In the rows, 128 means zero.
Each row is followed by its class.
[ 89 127 147 130 141 153 128 118 112 111 101 175 119 151 159 104 151 107
 120 115 102 175 127 116 111 139 127 160 125 107 116  87 142 149 130 103
 141 103  93]  Y
[134  98  88 138 116 151 102 101 159  85 130 140  67 170 106 165 101 149
 126 130 131  94 131 149 119 132 123 110 139 130 110 158 120 111 145 109
  95 133 134]  W
[139 125 137 114 119  68 135 152 147 161 142 116 151  86 121 138 133 132
 131 124 116 103 130 125 144 117 133 121 110 117 132 138 135 137 117 148
 135 141 148]  U
[118 116 152 145 142 141 108 143 120  99  91 166 116 151 133 103 127 108
 121 122 119 134 115 129 112 127 152 128 124 130 112 100 151 127 149 120
 128 118 126]  D
[124 124 147 119 137 104 139 120 141 136  98 146 135 118 131 144 112 109
 120 146 109 136 149 125 114 130 138 146 128 110 128 108 141 136 133 123
 147 133 129]  J
[102 128 100 147 117 187  93 112 130  71 128 139  82 183 105 120 132 138
 131 110 145 110 104 132 118 126 121 119 127 136 106 147 128 109 138 113
  82 114 125]  L
[101 121 109 142 143 198 109 139 109  48 142 139  87 190 118 106 139 125
 123 121 137 114 101 129 100 123 112 100 122 140 108 164 125 116 148  94
  85 110 119]  D
[132 115 101 129 103 146  83 132 163 105 112 132  84 168 121 142 123 155
 111 123 130  91 116 129 104 127 145 124 126 128 112 149 135 114 137 134
  88 126 148]  W
[115 130 130 123 119 120 106 134 158 160 102 142 132 134 148 124 124 132
 114 116 117 141 129 114 135 124 165 143 130 114 128  82 161 143 132 125
 120 120 122]  L
[120 115 130 123 146 132 144 127  99 114 138 157 113 136 146  96 135 104
 125 100 124 144 119 123 132 129 127 132 106 111 130 129 152 140 133 120
 144 120 123]  Q
[138 114 118 132 126 110 158 129 136 122 118 125  92 122 107 142  96 117
 119 141 131 120 138 133 122 122 124 114 116 117 133 148 124 141 150 130
 125 138 133]  Y
[128 121 166 118 130  90 138 169 130 166 126 134 165 105 134 118 137 130
 126 120 104 141 132 105 138 117 140 137 108 106 123 108 136 139 120 156
 150 123 149]  D
[167 109  88 110 105 102 112 132 153 150 182 102  89 112 102 188 100 158
 122 138 150  59 145 141 140 100  97  93 122 127 134 195 107 117 123 126
 120 164 150]  N
[124 114 119 121 136 130 110 128 137 137 114 153 105 150 137 129 124 127
 121 117 140 117 114 121 111 139 142 135 133 121 123 111 153 143 128 111
 120 121 131]  U
[116 132  95 159 122 240  77 114 129  38  66 148  64 218 119 107 137 123
 109 121 153 110 111 151  82 113 139 115 146 148  93 125 129  97 152  94
  83 107 123]  X
[138 108 121 130 108 135 108 136 155 131 183 109  90 142  96 150 119 152
 120 118 140  77 108 133 146 124 111 105 108 118 127 182 113 110 124 148
 116 152 135]  C
[114 114 157 115 151  73 123 143 130 166 129 140 149 110 137 125 131 114
 118 124  98 135 129 116 134 108 132 151 107 110 144 117 151 151 116 127
 154 134 115]  U
[121 143 100 133 111 136 125 122 144 122 113 136 110 132 112 153 117 151
 129 148 135 113 135 128 117 115 129 125 137 127 123 137 123 128 130  96
 102 127 120]  J
[114 138 106 151 120 213  79  87 140  76  51 171  58 230 143 108 136 133
 115 127 134 138 121 140  64 141 147 138 158 134  94  87 151 116 138  89
  85 107 101]  Y
[133 101 139 107 124 112 147 134 125 152 180 112 133  96 126 124 119 127
 133 118 137 123 128 120 155 124 108 121 108 126 136 169 130 134 124 149
 133 138 151]  C
[146 129  97 126 125 137 108 151 151  83 141 114  79 159  87 137 129 143
 135 106 145  68 120 149 107 107 107  95 131 131 115 187 117 102 133 132
  87 149 148]  T
[135 105 130 125 122 108 153 154 127 117 159 100 130 124 132 118 114 118
 108 131 145 117 117 129 141 137 114 108 106 134 148 183 123 123 145 164
 122 140 141]  Y
[114 129 117 142 120 176  90  93 135 124  83 150  90 171 130 141 120 137
 130 137 133 123 134 128  97 143 134 144 146 125 103  94 132 131 131  95
 129 126 119]  C
[124 118 107 144 125 167  90 132 138  84 106 150  83 187 127 116 127 129
 111 120 147 100 109 137 100 128 132 105 134 140 110 129 136 113 140 111
  90 120 118]  Y
[145 110 125 115 107  75 121 148 149 161 139 123 151  97 129 134 131 127
 117 112 116 102 137 115 149 107 144 124 104 118 129 133 143 139 111 149
 128 134 144]  Q
[120 127 146 117 120 110 110 133 133 167 172 144 167 117 145 123 147 138
 116 140 114 128 136 107 149 125 127 121 111 111 123 135 129 133 115 130
 136 118 124]  D
[109 127 143 138 148 161 107 130 102 100 123 154 117 159 134 108 136 105
 136 113 129 142 122 127 122 149 118 134 139 125 127 130 130 121 126 109
 127 121 113]  N
[100 155 127 156 133 209 103  88 121  92  28 162  83 210 152 101 133 116
 122 148 131 165 128 132  75 165 157 141 167 137 111  59 169 139 157  75
 117 105 105]  U
[120 130 118 139 123 140  80 116 131 126  91 162 115 161 137 117 135 150
 125 117 138 116 118 126 108 132 148 135 140 130 109 112 137 123 126 102
 108 123 123]  U
[ 96 147  88 162 133 252  98 115 115  45  73 158  54 228 118  92 150 123
 124 110 164 133 102 144  66 129 132 113 158 146  94 111 139 106 144  78
  76  99 116]  L
[129 134  96 146 112 180 132 106 134  76  74 118  80 180 120 137 115 135
 130 147 153 120 137 144  94 145 126 124 157 138 119 132 141 128 152  98
 106 126 132]  U
[132 138 133 117 113 100 116 129 152 169 112 146 152 111 132 158 120 148
 130 143 120 115 145 118 139 122 141 135 127 101 126  99 131 135 116 112
 141 133 122]  J
[123 118 153 109 143  65 135 146 110 179 181 171 173  79 151 146 126 121
 129 110 106 130 138 108 163 127 127 145 122 102 135 112 136 149 109 105
 184 129 113]  J
[128 117 122 119 140 119 130 104 124 118 142 150 126 120 119 158 129 129
 140 138 118 126 126 132 127 111 126 129 133 120 122 121 138 138 141 107
 133 122 124]  T
[132 116 111 121 129 141 127 114 116 103 135 127 110 137 128 118 117 115
 120 110 137 131 129 126 136 136 114 129 110 125 116 147 140 124 118 111
 108 122 138]  Z
[140 112  99 124 117 131 121 147 131  90 172  94  82 142  95 138 106 140
 115 128 139  86 113 137 150 116  98 100  98 141 129 204 127 103 139 143
 104 150 140]  Z
[118 134 146 140 135 157 121  84 111 118  67 155 126 141 140 135 117  98
 138 153 125 156 145 127 112 155 141 140 149 123 121  65 155 141 142  98
 143 110 136]  N
[121 108 174 114 132  93 150 142 100 154 151 117 172  97 135 119 133 114
 130 121 122 152 125 109 150 137 120 159  96 120 152 141 134 142 107 168
 174 128 140]  W
[138 123 100 125 120 166  98 129 117  95 164 100  79 160 110 123 122 133
 121 120 154  91 114 134 128 118  97 102 106 139 127 190 123 103 142 123
 100 144 152]  Z
[113 137 160 135 139 156 119 110 117 131 106 132 128 140 146 107 143 117
 125 132 110 163 129 125 121 133 126 143 117 120 127 101 136 137 139 123
 138 122 110]  C
[131 125 110 121 127 172 101 115 117  78 147 144  88 168 123 127 139 121
 124 108 141 102 128 136 115 122  98 118 129 131 102 164 130 118 130 109
 113 123 130]  T
[153 108 122 103 126  32 144 122 150 197 167 121 151  57 128 188 102 139
 146 141 126 113 162 126 168 126 117 133 128 105 152 133 131 161 116 126
 161 155 140]  A
[134 133 115 121 114 135  98 139 141 129 110 147 115 152 130 125 129 135
 113 116 138  83 124 121 104 121 140 116 120 126 108 136 141 123 115 106
 114 127 134]  J
[125 137  98 140 118 139  95  83 138 131 105 138 102 142 126 147 124 153
 128 144 144 120 137 133 114 111 124 125 142 133 127 126 134 134 131  87
 102 123 125]  A
[142 107 133 114 121  54 171 122 125 167 139 131 164  71 147 153 107 120
 137 137 113 140 153 115 168 140 135 135 117 108 144  98 159 161 131 133
 163 128 153]  Q
[138 120 125 130 108 142 106 104 141 124  99 135 118 130 133 139 111 144
 127 141 142 120 142 129 125 132 144 133 143 131 119 113 145 132 146 118
 120 129 131]  C
[113 115 120 128 143 139 123 130 101  98 151 145 113 137 115 123 142 123
 135 111 131 125 106 127 120 115 118 122 113 126 113 149 130 131 117 100
 115 122 127]  U
[131 141 133 133 129 143 105 145 132 121  91 147  96 151 126 113 132 124
 114 123 135 113 126 131 104 127 147 123 128 125 121 107 146 127 137 116
 127 128 143]  X
[133 113 149 115 119  84 154 124 128 181 103 140 160  99 157 149 111 122
 125 136 125 155 151 107 143 161 151 151 127 110 137  78 147 167 124 119
 164 126 126]  L
[139 116 138 117 133 105 122 150 145 152 127 125 125 127 125 134 120 121
 112 121 125 131 136 120 134 143 136 142 131 118 132 118 141 129 121 148
 142 140 129]  Z
[140 100 142  94 135  68 144 107 145 163 150 134 141  77 136 180 112 125
 140 134  99 143 155 126 156 116 121 149 120 105 133 108 136 158 135 131
 158 142 128]  T
[148 106 132 104 126  75 146 147 136 172 141 104 151  89 133 133 116 105
 108 113 129 120 145 118 148 116 127 124 100 123 126 153 140 147  98 159
 158 141 153]  A
[148 107 124 106 122  73 141 154 132 154 206 103 134  87 104 160 115 135
 131 110 123 103 128 119 168 103 115 117  93 109 137 175 122 135 119 156
 131 146 147]  L
[116 132 166 124 139  90 126 150 118 180  92 151 177 107 166  96 125 100
 108 125 117 174 135 101 138 138 164 146 118 114 136  64 155 153 114 130
 151 116 121]  Y
[119 126 138 130 149 154 106 106 115 117  74 166  98 166 156 107 132 115
 113 110 112 163 129 124 101 140 146 156 133 119 114  64 173 143 142  91
 139 111 113]  Z
[140 107 111 123 112 125 108 138 139 114 175 118  83 143 104 151 118 150
 122 124 135  87 126 136 138 116  96 114 105 126 131 201 108 115 127 139
 114 146 136]  W
[131 119 124 109 125  91 144 171 140 125 214 111 113 113 112 150 133 158
 133 132 138 101 124 126 145 130  90 119 111 118 148 191 122 131 121 146
 120 149 128]  D
[136 105 150 121 135  93 140 138 109 127 162 142 134 104 132 128 122 125
 135 124 131 130 125 134 154 135 118 137 110 118 147 151 143 132 135 151
 160 136 137]  W
[115 125 147 129 141 140 150 136  98 126 133 132 129 136 141 113 136 107
 117 136 122 154 127 121 133 145 105 144 125 128 139 128 141 128 135 129
 165 122 128]  Z
[ 96 146 128 145 135 202 127 138  87  57  90 144 102 184 141  76 159 105
 123 120 121 138 104 123  98 126 122 117 121 143 116 132 140 110 140 106
 115 106 124]  Q
[137 108 132 116 123 103 129 138 136 142 133 150 129 118 121 169 115 138
 132 134 130 108 144 128 134 119 128 132 134 108 127 117 138 142 131 108
 158 140 121]  J
[124 119 136 124 123 129 131 138 110 123 135 141 135 127 147 110 142 116
 124 114 121 143 123 118 149 120 124 142 105 111 131 126 147 133 126 140
 140 119 131]  Q
[137  93 119 118 122  84 131 158 139 120 239 104 128 109  96 158 124 164
 127 134 139  81 109 130 159 109  96  97  98 123 145 220 110 115 134 159
 109 150 141]  D
[103 117 168 111 143 135 143 146 107 134 141 133 141 122 142 103 133 105
 127 103 112 162 132 108 145 142 120 155 109 107 123 119 147 148 117 145
 174 125 119]  C
[128 113 102 133 125 179 109 129 122  82 130 142  69 180 117 120 135 129
 114 121 141 111 114 137 108 128 112 118 127 128 115 163 136 110 138 101
 102 126 128]  Z
[121 118 156 132 138 126 130  88 119 147  88 163 150 122 153 132 119 119
 121 161 123 169 151 118 123 134 143 146 134 127 125  61 156 159 142 102
 151 103 111]  D
[137 112 132 113 123 109 103 152 155 126 154 135 122 129 106 155 133 145
 125 112 120  91 125 126 143 109 125 114 129 121 119 145 126 121 123 137
 124 138 125]  T
[142 103 119 120 119  90 116 154 146 125 141 134 117 130 119 145 118 138
 123 107 132  86 128 124 140 128 128 127 119 115 132 144 135 121 112 142
 129 146 137]  Q
[141 116 128 111 118 102 117 104 152 163 129 133 139 109 131 161 116 146
 136 150 132 121 151 120 125 131 140 131 125 113 122 102 135 149 128 122
 128 133 138]  D
[123 126 140 120 136  97 111 133 146 187 122 154 129 122 140 128 123 118
 111 124 124 136 131 111 124 125 154 147 128 112 137  88 160 147 125 134
 140 124 132]  L
[123 143 101 152 121 181  99 113 133  80  96 144  96 180 102 137 120 134
 126 142 149  89 124 137  96 119 128 101 147 135 109 132 128 107 139  83
  92 115 130]  J
[ 99 136 158 140 157 161 143 114  91 111 103 150 131 133 154  95 136  86
 122 112  98 183 126 122 117 132 134 154 126 123 113  85 149 142 132 108
 161 107 112]  C
[114 147 104 160 120 220  99  79 118  72  42 148  83 208 123 113 133 126
 137 148 159 123 121 140  70 153 141 123 163 147 100  98 143 120 152  86
  98 105 132]  U
[134 121 176  98 135  85 121 122 128 191  95 154 176 109 166 109 132 107
 123 109 111 157 143 104 139 144 155 154 113 106 122  62 171 157 105 137
 169 121 141]  T
[148  99 132 104 135  67 111 137 158 177 150 148 114 116 124 156 118 140
 122 117 128 100 133 128 132 124 133 134 118  99 132 132 139 141 108 128
 138 154 129]  U
[157 120 107 126 120 128 146 132 145 110 130  95  93 146 112 164 114 134
 121 154 129 113 141 146 120 146 112 114 133 133 124 148 131 118 144 142
 128 149 138]  Z
[ 97 145 143 138 140 198 114  80 114 125  54 180 114 174 164 111 136 109
 121 146 131 180 135 119 102 164 154 152 153 121 113  24 167 154 148  81
 147  87 117]  X
[134 127 124 125 114 105  99 135 158 154 120 122 122 134 119 136 128 148
 113 134 126  99 119 120 119 113 144 124 123 125 132 139 137 125 123 135
 102 135 141]  U
[103 125 145 127 143 154  89 128  98 126 116 170 130 171 144 102 153 123
 136 108 126 135 130 114 121 128 117 142 138 123 117 116 156 140 110  96
 155 111 109]  A
[143 116  92 130 124 133 101 112 152 110 132 139  67 145  99 157 110 152
 119 138 132  85 127 144 117 111 118 101 128 126 116 153 121 106 148 104
  96 142 139]  Z
[146  91 113 120 132  97 150 110 141 142 149 115 101 129 108 174  93 126
 124 148 133  98 139 139 130 123 108 124 120 113 140 162 130 140 138 130
 149 149 144]  U
[120 121 135 113 135 124 107 129 137 144 108 162 128 125 144 115 139 123
 111 126 107 137 124 117 125 117 148 130 119 119 117  97 154 128 124 103
 119 116 123]  Z
[139 128 125 114 127 111 143 121 139 127 136 134 109 123 125 170 115 134
 132 138 123 117 147 131 136 145 117 129 140 111 128 119 136 145 141 118
 155 138 124]  T
[136 138 115 126 124 137 115 110 141 135 119 138 105 147 139 151 121 126
 119 153 126 113 140 135  98 124 133 123 141 126 130 124 141 127 139  93
 124 138 127]  J
[155  91 128 102  98  60 130 160 138 157 201 111 153  75 117 157 111 158
 122 117 159  87 130 123 190 117 113 129  94 119 147 183 126 128 104 165
 141 150 156]  X
[134 109 151 102 134  66 116 128 140 177 136 144 158  94 150 136 126 138
 113 112 133 138 137 112 150 128 140 154 119 111 143 111 157 153 100 140
 158 134 114]  A
[109 130 128 148 136 188 117  94 115 109  49 173  99 188 169 108 119  99
 109 147 146 168 137 125  84 166 149 144 165 137 124  62 155 148 152  76
 129 101  97]  Y
[114 112 172 115 137 107 147 144  98 124 120 144 169 104 162 106 131 105
 117 120 119 158 131 119 163 139 132 150  97 119 139 108 149 146 123 125
 175 122 113]  X
